Below is a small trained network, with its code and all its weights. Each question gives an input and a class and asks what happens when units are switched off, that is, made to give their printed mean instead of their output.

import numpy as np


def w(rows, s, z=0):
    codes = np.array(rows[::2]) - 128.0
    scale = np.full(codes.shape[1], s)
    scale[-1] = z or s
    return codes * scale


def f(y):
    return y / 2 * (1 + np.tanh(0.7978845608 * (y + 0.044715 * y**3)))


def log_softmax(a):
    a = a - a.max(-1, keepdims=True)
    return a - np.log(np.exp(a).sum(-1, keepdims=True))


def net(x, mask):
    res = np.array(x, float).reshape(1, 6) / 4 @ E
    y = f(res @ A[0][:, :-1].T + A[0][:, -1])
    res = res + np.where(mask, y, B[0][:, -1]) @ B[0][:, :-1]
    return log_softmax(res[-1] @ U[:, :-1].T + U[:, -1])


A, B = {}, {}
E = w([
[250,186,127,76,172,89],'x0',
[62,163,37,194,177,80],'x1',
[187,176,157,228,156,210],'x2',
[221,1,57,126,79,166],'x3',
[142,126,130,131,115,120],'x4',
[152,125,136,134,106,118],'x5',
],0.0095)
A[0] = w([
[171,144,69,87,207,120,103],'n1',
[118,190,168,120,198,96,90],'n2',
[113,113,170,61,129,122,134],'n3',
[101,144,194,96,186,117,8],'n4',
[170,160,123,141,175,185,56],'n5',
[120,113,104,114,104,59,111],'n6',
[118,83,96,76,140,90,73],'n7',
[86,31,120,146,150,186,252],'n8',
[106,112,117,33,106,100,68],'n9',
[188,132,162,112,131,98,203],'n10',
[154,110,50,113,139,151,175],'n11',
[177,125,171,114,185,85,99],'n12',
[88,144,94,79,125,93,100],'n13',
[137,175,9,141,139,103,127],'n14',
[158,87,59,106,167,177,132],'n15',
[90,170,159,149,100,102,61],'n16',
[130,185,122,191,38,165,116],'n17',
[156,120,147,182,164,176,48],'n18',
[84,169,26,192,146,55,236],'n19',
[141,84,107,133,127,150,29],'n20',
[175,135,102,92,182,109,5],'n21',
],0.013,0.0028)
B[0] = w([
[71,81,120,1,183,70,185],'n1',
[175,122,142,202,90,93,210],'n2',
[130,152,150,203,164,205,166],'n3',
[139,102,154,220,99,88,175],'n4',
[105,142,49,124,144,159,172],'n5',
[146,135,88,161,142,201,167],'n6',
[163,173,84,132,158,140,174],'n7',
[102,144,141,49,124,70,205],'n8',
[108,171,92,185,164,170,186],'n9',
[84,77,156,70,94,140,175],'n10',
[166,143,200,203,86,73,179],'n11',
[58,90,97,97,136,133,169],'n12',
[161,167,86,165,97,155,175],'n13',
[128,113,186,90,187,177,198],'n14',
[189,151,164,185,98,60,185],'n15',
[120,113,117,171,115,30,175],'n16',
[94,128,71,94,124,140,173],'n17',
[111,174,70,142,183,143,172],'n18',
[152,116,195,93,109,186,252],'n19',
[131,110,116,170,84,89,154],'n20',
[76,146,113,129,169,94,164],'n21',
],0.0072,0.014)
U = w([
[169,149,175,169,123,67,42],'0',
[137,171,28,156,173,239,48],'1',
[130,105,235,101,148,236,170],'2',
[116,157,169,99,129,154,254],'3',
[12,89,133,71,156,99,57],'4',
],0.011,0.0057)

Each question gives the input, the list of numbers given to net, and the class t.
The units are the neurons (one row each of A and B). Each row of codes is followed by its name. A weight is (code - 128) times the scale printed after its matrix; where a second scale follows, it is the last column's (A, B and U).
mask holds one flag per neuron, in row order. A switched-off neuron (its flag False) gives its mean, the last column of its row in B, instead of its output. The means were averaged over made-up inputs and are rounded, as every weight is.
A unit's drop is (log p(t) with every unit on - log p(t) with that unit switched off) / (log p(t) with every unit on - log p(t) with every unit switched off).
The circuit of an input: a set's keep is (log p(t) with only the set's units on - log p(t) with every unit switched off) / (log p(t) with every unit on - log p(t) with every unit switched off). Starting from the 12 units with the biggest drops (on a tie, the unit counted first), units are removed one at a time, each time the one whose removal leaves the highest keep (on an exact tie, the one counted first), for as long as the keep stays at least 0.8.
circuit, biggest first: the units of the circuit, biggest drop first
most important unit: the unit with the biggest drop
top k neurons: the k neurons with the biggest drops, biggest first
drop when u is switched off: that unit's drop, to one decimal
input [-1,6,5,-2,-5,5], class 2: circuit, biggest first : [n19]
input [7,1,3,-2,-6,-2], class 4: circuit, biggest first : [n1; n12]
input [2,-5,3,6,8,-3], class 0: circuit, biggest first : [n15; n19]
input [-6,6,-8,-5,-4,6], class 1: circuit, biggest first : [n13; n6]
input [-2,1,3,-5,-5,-2], class 0: circuit, biggest first : [n2; n16]
input [5,8,2,0,7,7], class 2: circuit, biggest first : [n19; n14]
input [-5,-3,-6,7,2,-6], class 0: circuit, biggest first : [n15; n11]
input [-8,-3,5,8,-3,6], class 0: circuit, biggest first : [n15; n20]
input [-6,-5,1,0,1,-2], class 4: circuit, biggest first : [n19; n8]
input [6,-8,-2,-8,1,4], class 0: top 3 neurons : [n2; n4; n19]
input [2,8,0,7,-7,-1], class 2: circuit, biggest first : [n14; n19]
input [-8,-7,-1,5,-7,-3], class 4: top 2 neurons : [n8; n19]
input [7,-8,3,8,-4,2], class 0: top 2 neurons : [n15; n11]
input [-6,7,3,-2,0,-1], class 2: top 3 neurons : [n19; n1; n14]
input [2,8,2,-6,-3,-4], class 2: top neuron : [n19]
input [5,5,-8,-5,-7,6], class 1: top 3 neurons : [n13; n6; n9]
input [2,8,8,8,6,3], class 0: top 2 neurons : [n11; n15]
input [7,0,8,-3,-1,5], class 1: top 2 neurons : [n5; n18]
input [3,6,1,1,4,-4], class 2: circuit, biggest first : [n19; n14]
input [-1,-4,8,5,-6,5], class 1: most important unit : n18
input [-4,-8,-8,-6,-5,7], class 1: top 3 neurons : [n9; n3; n19]
input [4,8,6,6,5,5], class 2: top 2 neurons : [n14; n19]
input [-1,5,-2,-6,3,-2], class 0: top 2 neurons : [n16; n2]
input [-1,0,5,7,6,-3], class 0: top 2 neurons : [n15; n11]
input [-6,5,-6,-4,-5,2], class 1: top 3 neurons : [n13; n6; n1]
input [-7,8,-3,-7,-4,7], class 2: drop when n16 is switched off : -0.1
